Each row is followed by its band, which names the range that a hidden value of the row falls in. A new part has a new value, new ranges and new names.
In the rows, 128 means zero.
104  137  120  33  76  132  121  119  123  136  129  130  138  147  171  128  143  119  115  112  131  132  118  120  124  148  98  107  119  133 | D
135  116  122  105  95  124  135  143  131  133  137  135  117  137  142  115  138  122  116  125  130  127  135  127  123  147  114  111  124  127 | H
113  130  121  40  80  127  123  127  124  137  129  131  137  149  159  126  136  124  115  113  130  135  125  124  125  154  78  106  123  137 | D
126  124  119  50  97  125  128  136  126  134  131  131  136  148  139  122  123  130  116  122  128  133  130  122  126  149  93  109  129  140 | Z
126  123  120  41  99  124  128  136  126  135  130  131  139  147  132  122  119  131  119  123  128  135  132  127  127  156  90  105  130  142 | Z
133  115  118  84  70  125  138  146  130  135  140  137  123  152  160  109  141  120  108  122  131  124  136  120  120  156  108  105  118  127 | N
119  127  122  30  96  125  122  128  125  140  129  132  134  148  144  123  133  125  116  119  130  136  127  127  125  153  91  107  128  138 | D
119  131  120  45  92  127  126  132  124  135  128  131  144  144  141  124  120  130  118  121  128  133  128  119  126  151  95  111  127  140 | B
125  126  122  118  99  129  133  135  129  130  136  131  127  133  150  119  139  122  120  125  129  124  129  120  124  134  124  119  120  125 | N
126  127  129  125  119  126  126  125  129  131  130  131  116  129  134  125  136  121  123  124  130  128  127  132  126  136  135  123  126  123 | Z
129  123  128  113  104  127  131  135  129  131  131  131  123  136  142  122  137  124  121  127  129  126  130  128  126  139  115  119  125  127 | Z
134  120  122  114  91  127  136  142  131  132  135  133  121  141  155  115  142  120  114  125  131  123  132  124  122  141  122  109  120  125 | H
